Below is a small trained network, with its code and all its weights. Each question gives an input and a target symbol and asks what happens when units are switched off, that is, made to give their printed mean instead of their output.

import numpy as np


def w(rows, s, z=0):
    codes = np.array(rows[::2]) - 128.0
    scale = np.full(codes.shape[1], s)
    scale[-1] = z or s
    return codes * scale


def f(y):
    return y / 2 * (1 + np.tanh(0.7978845608 * (y + 0.044715 * y**3)))


def softmax(a):
    e = np.exp(a - a.max(-1, keepdims=True))
    return e / e.sum(-1, keepdims=True)


def log_softmax(a):
    a = a - a.max(-1, keepdims=True)
    return a - np.log(np.exp(a).sum(-1, keepdims=True))


def net(x, mask):
    ids = ['ΓΔΘΠαμξστψω'.index(c) for c in x.split()]
    T = len(ids)
    res = E[ids] + P[:T]
    u = 0
    for l in range(2):
        r = res
        for j in range(2):
            rows = slice(3 * j, 3 * j + 3)
            q, k, v = (r @ M[l][rows].T for M in (Q, K, V))
            z = softmax(np.where(np.tri(T) > 0, q @ k.T / 3**0.5, -1e9)) @ v
            o = O[l][rows]
            res = res + np.where(mask[u + j], z, o[:, -1]) @ o[:, :-1]
        u += 2
        y = f(res @ A[l][:, :-1].T + A[l][:, -1])
        res = res + np.where(mask[u : u + 8], y, B[l][:, -1]) @ B[l][:, :-1]
        u += 8
    return log_softmax(res[-1] @ U[:, :-1].T + U[:, -1])


Q, K, V, O, A, B = {}, {}, {}, {}, {}, {}
E = w([
[92,34,112],'Γ',
[104,173,117],'Δ',
[142,23,100],'Θ',
[74,142,146],'Π',
[180,181,147],'α',
[162,87,93],'μ',
[126,86,135],'ξ',
[205,165,123],'σ',
[126,190,169],'τ',
[248,168,101],'ψ',
[108,147,156],'ω',
],0.018)
P = w([
[129,93,193],'0',
[254,149,22],'1',
[138,80,209],'2',
[190,141,3],'3',
[156,82,220],'4',
[167,177,24],'5',
[187,97,241],'6',
[132,134,2],'7',
],0.0099)
Q[0] = w([
[58,118,195],'0.h1',
[137,122,168],'0.h1',
[177,15,153],'0.h1',
[203,77,246],'0.h2',
[113,152,134],'0.h2',
[218,91,193],'0.h2',
],0.011)
K[0] = w([
[187,151,173],'0.h1',
[36,116,42],'0.h1',
[17,163,134],'0.h1',
[150,93,194],'0.h2',
[240,216,81],'0.h2',
[254,82,168],'0.h2',
],0.0093)
V[0] = w([
[184,217,112],'0.h1',
[177,254,129],'0.h1',
[119,95,193],'0.h1',
[175,53,112],'0.h2',
[217,98,194],'0.h2',
[76,145,61],'0.h2',
],0.0074)
O[0] = w([
[222,112,124,182],'0.h1',
[50,193,114,173],'0.h1',
[235,20,146,126],'0.h1',
[49,147,50,189],'0.h2',
[23,2,111,254],'0.h2',
[171,200,218,52],'0.h2',
],0.0053,0.0045)
A[0] = w([
[96,172,205,49],'0.n1',
[100,82,18,147],'0.n2',
[2,36,63,127],'0.n3',
[147,213,82,253],'0.n4',
[88,59,194,58],'0.n5',
[132,129,116,42],'0.n6',
[149,90,111,144],'0.n7',
[109,77,192,69],'0.n8',
],0.0098,0.0051)
B[0] = w([
[86,218,92,123],'0.n1',
[135,184,111,242],'0.n2',
[179,189,153,234],'0.n3',
[203,109,160,254],'0.n4',
[70,203,85,168],'0.n5',
[80,172,126,108],'0.n6',
[185,114,188,176],'0.n7',
[88,158,1,152],'0.n8',
],0.0093,0.0064)
Q[1] = w([
[78,114,254],'1.h1',
[125,94,83],'1.h1',
[149,127,189],'1.h1',
[75,66,212],'1.h2',
[195,190,194],'1.h2',
[136,80,68],'1.h2',
],0.0094)
K[1] = w([
[121,140,154],'1.h1',
[89,63,128],'1.h1',
[190,123,62],'1.h1',
[121,64,163],'1.h2',
[189,142,232],'1.h2',
[184,1,97],'1.h2',
],0.0087)
V[1] = w([
[148,105,136],'1.h1',
[1,140,183],'1.h1',
[137,252,124],'1.h1',
[154,125,124],'1.h2',
[124,168,192],'1.h2',
[155,175,119],'1.h2',
],0.01)
O[1] = w([
[146,95,125,141],'1.h1',
[105,176,139,7],'1.h1',
[157,224,110,158],'1.h1',
[153,123,139,155],'1.h2',
[142,2,98,121],'1.h2',
[92,89,181,169],'1.h2',
],0.008,0.015)
A[1] = w([
[170,102,131,129],'1.n1',
[76,142,120,163],'1.n2',
[25,177,132,2],'1.n3',
[63,93,253,255],'1.n4',
[144,131,126,176],'1.n5',
[92,158,103,119],'1.n6',
[157,85,130,41],'1.n7',
[100,60,130,124],'1.n8',
],0.017,0.0074)
B[1] = w([
[77,116,86,244],'1.n1',
[28,210,145,136],'1.n2',
[110,56,123,138],'1.n3',
[124,163,250,174],'1.n4',
[146,118,114,188],'1.n5',
[67,189,59,133],'1.n6',
[85,150,140,171],'1.n7',
[27,89,135,142],'1.n8',
],0.012,0.011)
U = w([
[243,17,125,255],'Γ',
[226,124,130,187],'Δ',
[137,99,113,215],'Θ',
[156,143,196,23],'Π',
[145,23,205,73],'α',
[103,144,87,21],'μ',
[59,95,112,33],'ξ',
[68,2,127,96],'σ',
[48,11,63,5],'τ',
[207,109,216,13],'ψ',
[93,105,146,75],'ω',
],0.0087,0.0038)

Each question gives the input, a string of symbols that net reads in full, and the target symbol t.
The units are the heads (3 rows each of Q, K, V and O) and the neurons (one row each of A and B). Each row of codes is followed by its name. A weight is (code - 128) times the scale printed after its matrix; where a second scale follows, it is the last column's (O, A, B and U).
mask holds one flag per unit, layer by layer, with each layer's heads first. A switched-off unit (its flag False) gives its mean, the last column of its rows in O or B, instead of its output. The means were averaged over made-up inputs and are rounded, as every weight is.
A unit's drop is (log p(t) with every unit on - log p(t) with that unit switched off) / (log p(t) with every unit on - log p(t) with every unit switched off).
The circuit of an input: a set's keep is (log p(t) with only the set's units on - log p(t) with every unit switched off) / (log p(t) with every unit on - log p(t) with every unit switched off). Starting from the 12 units with the biggest drops (on a tie, the unit counted first), units are removed one at a time, each time the one whose removal leaves the highest keep (on an exact tie, the one counted first), for as long as the keep stays at least 0.8.
units of the circuit, in order: the units of the circuit, biggest drop first
unit that matters most: the unit with the biggest drop
k most important neurons: the k neurons with the biggest drops, biggest first
k most important neurons of layer l: the k neurons of layer l with the biggest drops, biggest first
heads that matter: for each layer, one digit per head in row order, 1 if its drop is at least 0.15 and else 0, layers parted by /
drop of u: that unit's drop, to one decimal
input σ μ Δ α ω α Θ Γ, target Γ: units of the circuit, in order -> [0.n3, 1.n2]
input τ α α, target α: units of the circuit, in order -> [0.n2, 1.n4, 0.n3, 0.h2]
input Π τ τ ω Γ Θ Δ, target ψ: units of the circuit, in order -> [1.n4, 1.n1]
input α ω σ, target σ: unit that matters most -> 1.n8
input α α Π, target ξ: units of the circuit, in order -> [0.n4, 0.n5, 1.n2]
input σ ψ μ μ Θ, target Δ: heads that matter -> 01 / 00
input Θ σ σ Δ Γ, target μ: 3 most important neurons of layer 0 -> [0.n5, 0.n8, 0.n3]
input Π ω Δ Δ σ σ Δ ξ, target Γ: heads that matter -> 01 / 00
input α Π ψ, target τ: heads that matter -> 01 / 10
input σ α μ α Π τ, target Γ: 2 most important neurons -> [0.n4, 1.n4]
input α ψ σ Δ τ ω, target Γ: 2 most important neurons -> [0.n4, 1.n4]
input α ω α μ Δ Π σ, target σ: heads that matter -> 01 / 00
input ξ Δ τ μ Γ, target μ: 3 most important neurons -> [0.n5, 0.n8, 0.n4]
input ξ τ Π ξ Θ Π α, target α: 2 most important neurons -> [0.n2, 1.n4]
input τ Γ Γ σ Π, target ξ: 3 most important neurons -> [0.n4, 0.n8, 0.n5]
input μ τ Γ Γ, target Δ: 2 most important neurons of layer 0 -> [0.n2, 0.n3]
input Δ ψ τ μ μ ξ σ α, target Γ: most important neuron -> [0.n4]
input τ ξ Γ Γ, target Δ: drop of 0.n4 -> 0.1
input Γ τ Δ, target ψ: drop of 0.n6 -> 0.0
input ψ α α α σ Δ, target Γ: drop of 0.n4 -> 0.3
input τ ω σ σ σ σ ξ Γ, target Γ: drop of 0.n2 -> -0.1
